Below is a small trained network, with its code and all its weights. Each question gives an input and a target symbol and asks what happens when units are switched off, that is, made to give their printed mean instead of their output.

import numpy as np


def w(rows, s, z=0):
    codes = np.array(rows[::2]) - 128.0
    scale = np.full(codes.shape[1], s)
    scale[-1] = z or s
    return codes * scale


def norm(h):
    return h / np.sqrt((h * h).mean(-1, keepdims=True) + 1e-5)


def f(y):
    return np.maximum(y, 0)


def softmax(a):
    e = np.exp(a - a.max(-1, keepdims=True))
    return e / e.sum(-1, keepdims=True)


def log_softmax(a):
    a = a - a.max(-1, keepdims=True)
    return a - np.log(np.exp(a).sum(-1, keepdims=True))


def net(x, mask):
    ids = ['αζλμξστ'.index(c) for c in x.split()]
    T = len(ids)
    res = E[ids] + P[:T]
    u = 0
    for l in range(2):
        r = norm(res)
        for j in range(3):
            rows = slice(4 * j, 4 * j + 4)
            q, k, v = (r @ M[l][rows].T for M in (Q, K, V))
            z = softmax(np.where(np.tri(T) > 0, q @ k.T / 4**0.5, -1e9)) @ v
            o = O[l][rows]
            res = res + np.where(mask[u + j], z, o[:, -1]) @ o[:, :-1]
        u += 3
        y = f(norm(res) @ A[l][:, :-1].T + A[l][:, -1])
        res = res + np.where(mask[u : u + 8], y, B[l][:, -1]) @ B[l][:, :-1]
        u += 8
    return log_softmax(norm(res)[-1] @ U[:, :-1].T + U[:, -1])


Q, K, V, O, A, B = {}, {}, {}, {}, {}, {}
E = w([
[90,130,177],'α',
[103,114,133],'ζ',
[88,96,121],'λ',
[70,90,127],'μ',
[73,118,163],'ξ',
[2,119,209],'σ',
[247,131,102],'τ',
],0.0095)
P = w([
[54,224,61],'0',
[169,40,191],'1',
[122,117,84],'2',
[43,130,1],'3',
[180,56,208],'4',
[118,116,89],'5',
[39,147,23],'6',
[174,65,217],'7',
[113,119,96],'8',
[47,156,20],'9',
[170,74,226],'10',
],0.007)
Q[0] = w([
[144,54,83],'0.h1',
[135,211,170],'0.h1',
[199,77,107],'0.h1',
[79,254,149],'0.h1',
[116,28,124],'0.h2',
[99,37,175],'0.h2',
[169,89,114],'0.h2',
[47,132,149],'0.h2',
[223,45,180],'0.h3',
[138,61,196],'0.h3',
[23,51,141],'0.h3',
[190,184,75],'0.h3',
],0.0078)
K[0] = w([
[100,129,98],'0.h1',
[130,105,197],'0.h1',
[70,168,130],'0.h1',
[158,87,173],'0.h1',
[88,125,140],'0.h2',
[72,136,106],'0.h2',
[133,97,123],'0.h2',
[110,192,98],'0.h2',
[253,73,122],'0.h3',
[206,169,124],'0.h3',
[124,192,87],'0.h3',
[106,51,123],'0.h3',
],0.012)
V[0] = w([
[119,122,190],'0.h1',
[135,138,109],'0.h1',
[180,83,102],'0.h1',
[111,245,2],'0.h1',
[131,117,150],'0.h2',
[88,142,161],'0.h2',
[249,190,100],'0.h2',
[160,181,79],'0.h2',
[142,158,36],'0.h3',
[151,187,121],'0.h3',
[81,141,101],'0.h3',
[26,81,170],'0.h3',
],0.0053)
O[0] = w([
[147,126,81,109],'0.h1',
[125,132,135,129],'0.h1',
[90,54,99,97],'0.h1',
[129,186,227,186],'0.h1',
[132,112,134,119],'0.h2',
[167,178,169,155],'0.h2',
[4,113,70,3],'0.h2',
[76,91,80,104],'0.h2',
[204,74,160,158],'0.h3',
[174,129,133,119],'0.h3',
[120,70,141,168],'0.h3',
[15,51,94,172],'0.h3',
],0.0038,0.0039)
A[0] = w([
[174,135,181,201],'0.n1',
[46,197,107,150],'0.n2',
[253,237,105,95],'0.n3',
[126,69,204,1],'0.n4',
[37,131,65,170],'0.n5',
[118,108,158,115],'0.n6',
[108,35,127,213],'0.n7',
[56,60,189,133],'0.n8',
],0.0052,0.0032)
B[0] = w([
[151,111,85,212],'0.n1',
[185,158,36,182],'0.n2',
[28,3,162,176],'0.n3',
[77,112,92,164],'0.n4',
[166,186,115,218],'0.n5',
[169,137,128,156],'0.n6',
[244,109,105,252],'0.n7',
[112,78,98,240],'0.n8',
],0.0052,0.0041)
Q[1] = w([
[159,50,148],'1.h1',
[162,71,200],'1.h1',
[129,56,83],'1.h1',
[87,23,53],'1.h1',
[149,190,6],'1.h2',
[133,152,44],'1.h2',
[108,122,83],'1.h2',
[72,118,15],'1.h2',
[111,152,25],'1.h3',
[141,187,133],'1.h3',
[34,154,30],'1.h3',
[59,105,183],'1.h3',
],0.011)
K[1] = w([
[49,207,161],'1.h1',
[31,159,165],'1.h1',
[152,221,187],'1.h1',
[168,225,135],'1.h1',
[254,145,107],'1.h2',
[215,134,123],'1.h2',
[162,78,104],'1.h2',
[247,50,164],'1.h2',
[79,51,99],'1.h3',
[49,148,94],'1.h3',
[78,70,131],'1.h3',
[124,158,194],'1.h3',
],0.009)
V[1] = w([
[114,215,127],'1.h1',
[255,159,91],'1.h1',
[23,83,58],'1.h1',
[12,183,200],'1.h1',
[110,111,127],'1.h2',
[43,146,207],'1.h2',
[73,86,242],'1.h2',
[70,229,107],'1.h2',
[218,86,114],'1.h3',
[149,161,135],'1.h3',
[128,185,26],'1.h3',
[200,168,186],'1.h3',
],0.0058)
O[1] = w([
[50,124,102,248],'1.h1',
[227,81,2,178],'1.h1',
[85,57,229,167],'1.h1',
[33,185,156,153],'1.h1',
[133,136,145,126],'1.h2',
[210,123,101,2],'1.h2',
[245,63,181,13],'1.h2',
[145,140,13,72],'1.h2',
[179,157,108,244],'1.h3',
[123,120,169,114],'1.h3',
[71,200,224,164],'1.h3',
[212,63,195,111],'1.h3',
],0.0047,0.0023)
A[1] = w([
[175,185,236,254],'1.n1',
[117,116,244,34],'1.n2',
[103,91,44,92],'1.n3',
[124,143,19,24],'1.n4',
[237,89,177,110],'1.n5',
[84,153,2,164],'1.n6',
[26,137,121,185],'1.n7',
[229,241,61,40],'1.n8',
],0.0075,0.0039)
B[1] = w([
[124,59,39,204],'1.n1',
[106,136,203,160],'1.n2',
[52,127,125,208],'1.n3',
[70,146,155,178],'1.n4',
[163,197,137,217],'1.n5',
[105,157,46,254],'1.n6',
[190,204,117,230],'1.n7',
[106,2,178,158],'1.n8',
],0.0088,0.0047)
U = w([
[117,245,64,166],'α',
[68,49,10,66],'ζ',
[95,39,132,2],'λ',
[127,50,222,234],'μ',
[143,203,201,109],'ξ',
[83,154,205,101],'σ',
[254,117,89,197],'τ',
],0.0095,0.0025)

Each question gives the input, a string of symbols that net reads in full, and the target symbol t.
The units are the heads (4 rows each of Q, K, V and O) and the neurons (one row each of A and B). Each row of codes is followed by its name. A weight is (code - 128) times the scale printed after its matrix; where a second scale follows, it is the last column's (O, A, B and U).
mask holds one flag per unit, layer by layer, with each layer's heads first. A switched-off unit (its flag False) gives its mean, the last column of its rows in O or B, instead of its output. The means were averaged over made-up inputs and are rounded, as every weight is.
A unit's drop is (log p(t) with every unit on - log p(t) with that unit switched off) / (log p(t) with every unit on - log p(t) with every unit switched off).
The circuit of an input: a set's keep is (log p(t) with only the set's units on - log p(t) with every unit switched off) / (log p(t) with every unit on - log p(t) with every unit switched off). Starting from the 12 units with the biggest drops (on a tie, the unit counted first), units are removed one at a time, each time the one whose removal leaves the highest keep (on an exact tie, the one counted first), for as long as the keep stays at least 0.8.
units of the circuit, in order: the units of the circuit, biggest drop first
most important unit: the unit with the biggest drop
top k neurons: the k neurons with the biggest drops, biggest first
top k neurons in layer l: the k neurons of layer l with the biggest drops, biggest first
which heads matter: for each layer, one digit per head in row order, 1 if its drop is at least 0.15 and else 0, layers parted by /
input μ λ σ ζ α μ, target μ: which heads matter	001 / 110
input α ζ τ, target α: units of the circuit, in order	0.n3, 1.h1, 1.n7, 0.n7
input σ τ α μ α, target τ: most important unit	1.h2
input λ μ τ τ α ζ τ, target ζ: which heads matter	011 / 100
input ζ τ α ξ α σ ζ ζ σ, target ζ: units of the circuit, in order	0.h1, 0.n2, 1.h1
input μ τ ξ α ζ λ, target μ: top 3 neurons	1.n6, 0.n7, 1.n1
input σ σ λ μ σ α, target σ: which heads matter	011 / 110
input ξ ξ ζ λ λ ζ ξ τ μ, target ξ: top 3 neurons in layer 0	0.n7, 0.n1, 0.n3
input μ σ τ τ μ τ τ μ α, target μ: which heads matter	101 / 010
input μ λ ζ ξ μ ζ σ ζ λ, target μ: top 2 neurons in layer 0	0.n7, 0.n2
input σ α μ, target σ: which heads matter	001 / 110
input σ τ ξ τ α α σ ζ λ, target σ: units of the circuit, in order	1.h1, 1.h2
input ζ ζ μ μ ζ, target α: top 3 neurons in layer 0	0.n7, 0.n3, 0.n1
input ξ τ α, target ξ: units of the circuit, in order	1.h1, 1.n7, 1.n6
input ξ λ ζ τ μ τ, target ξ: top 2 neurons in layer 0	0.n7, 0.n3
input ξ λ ζ τ α ξ σ μ, target τ: top neuron in layer 0	0.n3
input ξ ζ ξ ξ ζ ζ ζ ξ ξ, target ξ: top 3 neurons	0.n7, 1.n7, 1.n6
input ξ ζ ζ μ τ α, target ξ: top 4 neurons	0.n7, 1.n7, 1.n6, 0.n3
input ξ μ σ μ α ζ, target ξ: top 4 neurons	0.n7, 1.n1, 1.n6, 1.n7
input σ ζ ζ μ ζ τ λ λ, target τ: top neuron	1.n1
input α μ ξ τ ζ ζ ζ τ σ, target α: which heads matter	100 / 101
input α α λ, target α: top 3 neurons	0.n3, 0.n7, 1.n7
input τ μ τ ζ ζ σ, target τ: top 2 neurons	0.n3, 1.n5
input μ ζ μ ζ ζ ζ, target μ: units of the circuit, in order	1.h2, 1.n6
input α α λ ζ τ τ ξ ζ λ, target α: top 2 neurons	1.n7, 0.n7
input μ σ λ ζ σ τ, target μ: top 2 neurons in layer 1	1.n6, 1.n7
